Below is a small trained network, with its code and all its weights. Each question gives an input and a target symbol and asks what happens when units are switched off, that is, made to give their printed mean instead of their output.

import numpy as np


def w(rows, s, z=0):
    codes = np.array(rows[::2]) - 128.0
    scale = np.full(codes.shape[1], s)
    scale[-1] = z or s
    return codes * scale


def f(y):
    return y / 2 * (1 + np.tanh(0.7978845608 * (y + 0.044715 * y**3)))


def softmax(a):
    e = np.exp(a - a.max(-1, keepdims=True))
    return e / e.sum(-1, keepdims=True)


def log_softmax(a):
    a = a - a.max(-1, keepdims=True)
    return a - np.log(np.exp(a).sum(-1, keepdims=True))


def net(x, mask):
    ids = ['ΓΔΛΠΨαβζηθμτφ'.index(c) for c in x.split()]
    T = len(ids)
    res = E[ids] + P[:T]
    u = 0
    for l in range(2):
        q, k, v = (res @ M[l].T for M in (Q, K, V))
        z = softmax(np.where(np.tri(T) > 0, q @ k.T / 4**0.5, -1e9)) @ v
        res = res + np.where(mask[u], z, O[l][:, -1]) @ O[l][:, :-1]
        u += 1
        y = f(res @ A[l][:, :-1].T + A[l][:, -1])
        res = res + np.where(mask[u : u + 4], y, B[l][:, -1]) @ B[l][:, :-1]
        u += 4
    return log_softmax(res[-1] @ U[:, :-1].T + U[:, -1])


Q, K, V, O, A, B = {}, {}, {}, {}, {}, {}
E = w([
[124,78,127],'Γ',
[108,101,145],'Δ',
[150,61,112],'Λ',
[113,81,112],'Π',
[189,49,96],'Ψ',
[158,67,145],'α',
[123,71,86],'β',
[148,83,163],'ζ',
[46,63,123],'η',
[179,126,235],'θ',
[6,111,219],'μ',
[103,105,118],'τ',
[209,168,171],'φ',
],0.015)
P = w([
[173,3,121],'0',
[182,11,123],'1',
[187,14,128],'2',
[186,23,126],'3',
[185,30,126],'4',
[183,32,125],'5',
[189,45,133],'6',
[181,42,123],'7',
[183,55,132],'8',
[182,53,127],'9',
[189,68,126],'10',
[178,53,125],'11',
[184,42,132],'12',
],0.0048)
Q[0] = w([
[140,134,171],'0.h0',
[77,254,61],'0.h0',
[110,196,86],'0.h0',
[158,92,179],'0.h0',
],0.017)
K[0] = w([
[158,118,107],'0.h0',
[119,7,123],'0.h0',
[138,55,128],'0.h0',
[159,159,115],'0.h0',
],0.018)
V[0] = w([
[140,248,244],'0.h0',
[84,2,55],'0.h0',
[157,137,103],'0.h0',
[153,197,169],'0.h0',
],0.0048)
O[0] = w([
[159,254,150,64],'0.h0',
[74,30,110,251],'0.h0',
[151,141,130,90],'0.h0',
[162,203,139,63],'0.h0',
],0.0072,0.0017)
A[0] = w([
[100,170,70,76],'0.n0',
[78,103,249,112],'0.n1',
[41,249,16,28],'0.n2',
[89,100,19,3],'0.n3',
],0.013,0.007)
B[0] = w([
[142,143,133,98],'0.n0',
[107,142,155,254],'0.n1',
[2,196,42,122],'0.n2',
[110,113,80,195],'0.n3',
],0.038,0.0043)
Q[1] = w([
[151,5,196],'1.h0',
[81,189,63],'1.h0',
[81,221,39],'1.h0',
[165,77,155],'1.h0',
],0.025)
K[1] = w([
[187,255,239],'1.h0',
[69,84,75],'1.h0',
[51,70,34],'1.h0',
[158,221,152],'1.h0',
],0.024)
V[1] = w([
[3,156,145],'1.h0',
[175,124,145],'1.h0',
[89,201,157],'1.h0',
[124,250,80],'1.h0',
],0.0065)
O[1] = w([
[82,248,133,249],'1.h0',
[113,80,103,116],'1.h0',
[105,168,41,194],'1.h0',
[255,142,21,49],'1.h0',
],0.006,0.011)
A[1] = w([
[109,180,158,2],'1.n0',
[221,103,62,107],'1.n1',
[253,32,87,76],'1.n2',
[227,14,191,98],'1.n3',
],0.012,0.0074)
B[1] = w([
[170,99,61,198],'1.n0',
[168,45,251,176],'1.n1',
[16,217,30,222],'1.n2',
[250,134,165,255],'1.n3',
],0.019,0.0068)
U = w([
[189,171,115,121],'Γ',
[105,21,20,112],'Δ',
[39,127,250,114],'Λ',
[86,144,199,187],'Π',
[123,21,149,114],'Ψ',
[119,2,95,98],'α',
[99,122,254,88],'β',
[173,5,50,233],'ζ',
[165,43,170,24],'η',
[90,40,139,184],'θ',
[45,232,92,154],'μ',
[18,33,169,2],'τ',
[159,80,19,131],'φ',
],0.0079,0.0083)

Each question gives the input, a string of symbols that net reads in full, and the target symbol t.
The units are the heads (4 rows each of Q, K, V and O) and the neurons (one row each of A and B). Each row of codes is followed by its name. A weight is (code - 128) times the scale printed after its matrix; where a second scale follows, it is the last column's (O, A, B and U).
mask holds one flag per unit, layer by layer, with each layer's heads first. A switched-off unit (its flag False) gives its mean, the last column of its rows in O or B, instead of its output. The means were averaged over made-up inputs and are rounded, as every weight is.
A unit's drop is (log p(t) with every unit on - log p(t) with that unit switched off) / (log p(t) with every unit on - log p(t) with every unit switched off).
The circuit of an input: a set's keep is (log p(t) with only the set's units on - log p(t) with every unit switched off) / (log p(t) with every unit on - log p(t) with every unit switched off). Starting from all 10 units, units are removed one at a time, each time the one whose removal leaves the highest keep (on an exact tie, the one counted first), for as long as the keep stays at least 0.8.
circuit, biggest first: the units of the circuit, biggest drop first
most important unit: the unit with the biggest drop
k most important neurons: the k neurons with the biggest drops, biggest first
k most important neurons of layer l: the k neurons of layer l with the biggest drops, biggest first
drop when u is switched off: that unit's drop, to one decimal
input μ α Δ τ φ α Λ φ μ Λ μ β, target μ: 2 most important neurons	[0.n1, 1.n3]
input ζ μ η α Δ, target μ: most important neuron of layer 0	[0.n1]
input Γ η β β Δ Λ α ζ, target β: circuit, biggest first	[1.h0, 1.n0, 0.n3, 1.n3]
input ζ Λ Δ, target Λ: 2 most important neurons	[0.n1, 1.n0]
input β η η β η β, target Δ: circuit, biggest first	[0.n3, 0.h0]
input φ Λ Λ Λ α β μ τ, target μ: 3 most important neurons	[0.n1, 1.n3, 1.n1]
input β Λ Π τ μ τ β η Λ β β, target μ: circuit, biggest first	[1.h0, 0.n1]
input Λ η φ Δ, target Γ: 4 most important neurons	[1.n3, 1.n2, 0.n1, 0.n3]
input τ η τ α φ η Π, target Γ: 3 most important neurons	[1.n3, 1.n2, 1.n1]
input Λ μ Λ Λ ζ α φ Λ φ, target Γ: 3 most important neurons of layer 0	[0.n1, 0.n3, 0.n2]
input α β τ φ, target Γ: circuit, biggest first	[1.n2, 1.n3, 1.h0, 0.n1]
input μ τ Λ μ φ Ψ Λ Λ Λ Λ β, target Γ: 4 most important neurons	[1.n3, 1.n2, 1.n1, 0.n2]
input Ψ α τ α Ψ, target φ: 3 most important neurons	[1.n2, 1.n3, 0.n1]
input β η Λ μ Ψ Λ ζ φ Γ η μ ζ Γ, target μ: 2 most important neurons of layer 1	[1.n3, 1.n1]
input Π α Λ β η Λ α Γ φ φ Λ Λ η, target Γ: 3 most important neurons	[1.n3, 0.n2, 1.n2]
input η η Λ Λ ζ Λ Δ η μ Ψ, target μ: 3 most important neurons	[0.n1, 1.n3, 1.n1]
input η Ψ α β τ Γ Λ Λ β Δ, target Λ: most important unit	1.n0
input α β α τ β α ζ Δ η, target τ: 2 most important neurons	[1.n3, 0.n3]
input η Γ Ψ Δ α η Δ Π α, target η: 3 most important neurons	[1.n3, 0.n3, 1.n2]
input μ τ Λ α α Λ Γ ζ Λ η, target μ: 2 most important neurons	[0.n1, 1.n1]
input Ψ β β τ τ β φ Ψ, target Γ: 2 most important neurons of layer 0	[0.n3, 0.n1]
input β ζ η β Ψ φ Δ, target Γ: most important neuron of layer 1	[1.n3]
input Ψ φ τ, target Γ: 3 most important neurons of layer 0	[0.n2, 0.n3, 0.n1]
input β β Λ Λ Π β μ Ψ Λ α, target μ: drop when 1.h0 is switched off	1.3
input Π τ Λ ζ, target β: drop when 0.n1 is switched off	0.2
input φ ζ α β, target Γ: drop when 0.n0 is switched off	0.0
input Λ Γ η ζ μ α ζ μ β Λ ζ, target μ: drop when 1.n1 is switched off	0.2
